Below is a small trained network, with its code and all its weights. Each question gives an input and a class and asks what happens when units are switched off, that is, made to give their printed mean instead of their output.

import numpy as np


def w(rows, s, z=0):
    codes = np.array(rows[::2]) - 128.0
    scale = np.full(codes.shape[1], s)
    scale[-1] = z or s
    return codes * scale


def norm(h):
    return h / np.sqrt((h * h).mean(-1, keepdims=True) + 1e-5)


def f(y):
    return y / 2 * (1 + np.tanh(0.7978845608 * (y + 0.044715 * y**3)))


def log_softmax(a):
    a = a - a.max(-1, keepdims=True)
    return a - np.log(np.exp(a).sum(-1, keepdims=True))


def net(x, mask):
    res = np.array(x, float).reshape(1, 6) / 4 @ E
    u = 0
    for l in range(4):
        y = f(norm(res) @ A[l][:, :-1].T + A[l][:, -1])
        res = res + np.where(mask[u : u + 6], y, B[l][:, -1]) @ B[l][:, :-1]
        u += 6
    return log_softmax(norm(res)[-1] @ U[:, :-1].T + U[:, -1])


A, B = {}, {}
E = w([
[178,70,146],'x0',
[129,2,18],'x1',
[166,74,135],'x2',
[151,112,120],'x3',
[166,160,57],'x4',
[79,180,117],'x5',
],0.0078)
A[0] = w([
[31,116,129,53],'L0N0',
[95,45,182,96],'L0N1',
[53,180,138,249],'L0N2',
[54,27,72,124],'L0N3',
[88,2,206,205],'L0N4',
[142,61,62,255],'L0N5',
],0.007,0.00087)
B[0] = w([
[186,2,108,144],'L0N0',
[122,147,104,172],'L0N1',
[72,124,136,233],'L0N2',
[69,105,76,246],'L0N3',
[105,186,129,253],'L0N4',
[61,154,223,253],'L0N5',
],0.0068,0.0021)
A[1] = w([
[2,71,171,112],'L1N0',
[117,187,75,140],'L1N1',
[35,114,159,95],'L1N2',
[145,143,109,3],'L1N3',
[117,220,105,129],'L1N4',
[76,81,48,128],'L1N5',
],0.0089,0.0035)
B[1] = w([
[137,235,1,255],'L1N0',
[88,101,100,201],'L1N1',
[198,125,84,194],'L1N2',
[178,106,35,84],'L1N3',
[139,193,216,243],'L1N4',
[172,94,237,248],'L1N5',
],0.0069,0.003)
A[2] = w([
[183,141,64,132],'L2N0',
[2,199,101,184],'L2N1',
[100,63,197,171],'L2N2',
[162,87,168,2],'L2N3',
[101,78,78,32],'L2N4',
[222,158,124,119],'L2N5',
],0.0094,0.00094)
B[2] = w([
[156,161,120,145],'L2N0',
[226,87,146,254],'L2N1',
[175,180,82,145],'L2N2',
[194,138,96,131],'L2N3',
[2,134,142,153],'L2N4',
[140,140,236,153],'L2N5',
],0.0097,0.0054)
A[3] = w([
[147,177,139,250],'L3N0',
[101,145,138,6],'L3N1',
[126,165,102,117],'L3N2',
[247,129,188,164],'L3N3',
[66,163,104,121],'L3N4',
[155,141,117,54],'L3N5',
],0.011,0.0016)
B[3] = w([
[135,59,126,182],'L3N0',
[175,175,207,120],'L3N1',
[238,122,62,133],'L3N2',
[141,132,72,254],'L3N3',
[159,102,2,131],'L3N4',
[156,105,144,133],'L3N5',
],0.0079,0.0089)
U = w([
[182,122,8,2],'0',
[72,120,77,254],'1',
],0.012,0.002)

Each question gives the input, the list of numbers given to net, and the class t.
The units are the neurons (one row each of A and B). Each row of codes is followed by its name. A weight is (code - 128) times the scale printed after its matrix; where a second scale follows, it is the last column's (A, B and U).
mask holds one flag per neuron, layer by layer. A switched-off neuron (its flag False) gives its mean, the last column of its row in B, instead of its output. The means were averaged over made-up inputs and are rounded, as every weight is.
A unit's drop is (log p(t) with every unit on - log p(t) with that unit switched off) / (log p(t) with every unit on - log p(t) with every unit switched off).
The circuit of an input: a set's keep is (log p(t) with only the set's units on - log p(t) with every unit switched off) / (log p(t) with every unit on - log p(t) with every unit switched off). Starting from the 12 units with the biggest drops (on a tie, the unit counted first), units are removed one at a time, each time the one whose removal leaves the highest keep (on an exact tie, the one counted first), for as long as the keep stays at least 0.8.
units of the circuit, in order: the units of the circuit, biggest drop first
k most important neurons: the k neurons with the biggest drops, biggest first
top k neurons in layer l: the k neurons of layer l with the biggest drops, biggest first
drop of u: that unit's drop, to one decimal
input [5,3,-6,7,-8,5], class 0: units of the circuit, in order	L1N0
input [4,7,5,0,4,4], class 1: units of the circuit, in order	L2N4, L2N1, L0N5
input [6,-3,6,-3,-7,3], class 0: units of the circuit, in order	L2N2, L3N3
input [1,6,0,4,3,1], class 1: 2 most important neurons	L2N4, L3N3
input [3,-2,4,4,-8,4], class 0: 3 most important neurons	L1N5, L3N3, L1N4
input [-6,-5,1,-1,-6,7], class 0: 2 most important neurons	L2N1, L2N4
input [-7,-3,-1,-3,1,3], class 0: top 3 neurons in layer 2	L2N1, L2N4, L2N5
input [-1,4,4,-2,3,3], class 1: 2 most important neurons	L1N5, L2N4
input [-8,-3,-6,-4,-1,-3], class 0: top 2 neurons in layer 2	L2N1, L2N4
input [6,-3,-4,-6,-5,7], class 0: drop of L1N3	0.0
input [-5,1,-5,-8,3,6], class 0: drop of L2N1	0.3
input [-2,6,-6,6,6,-5], class 1: drop of L2N1	0.1
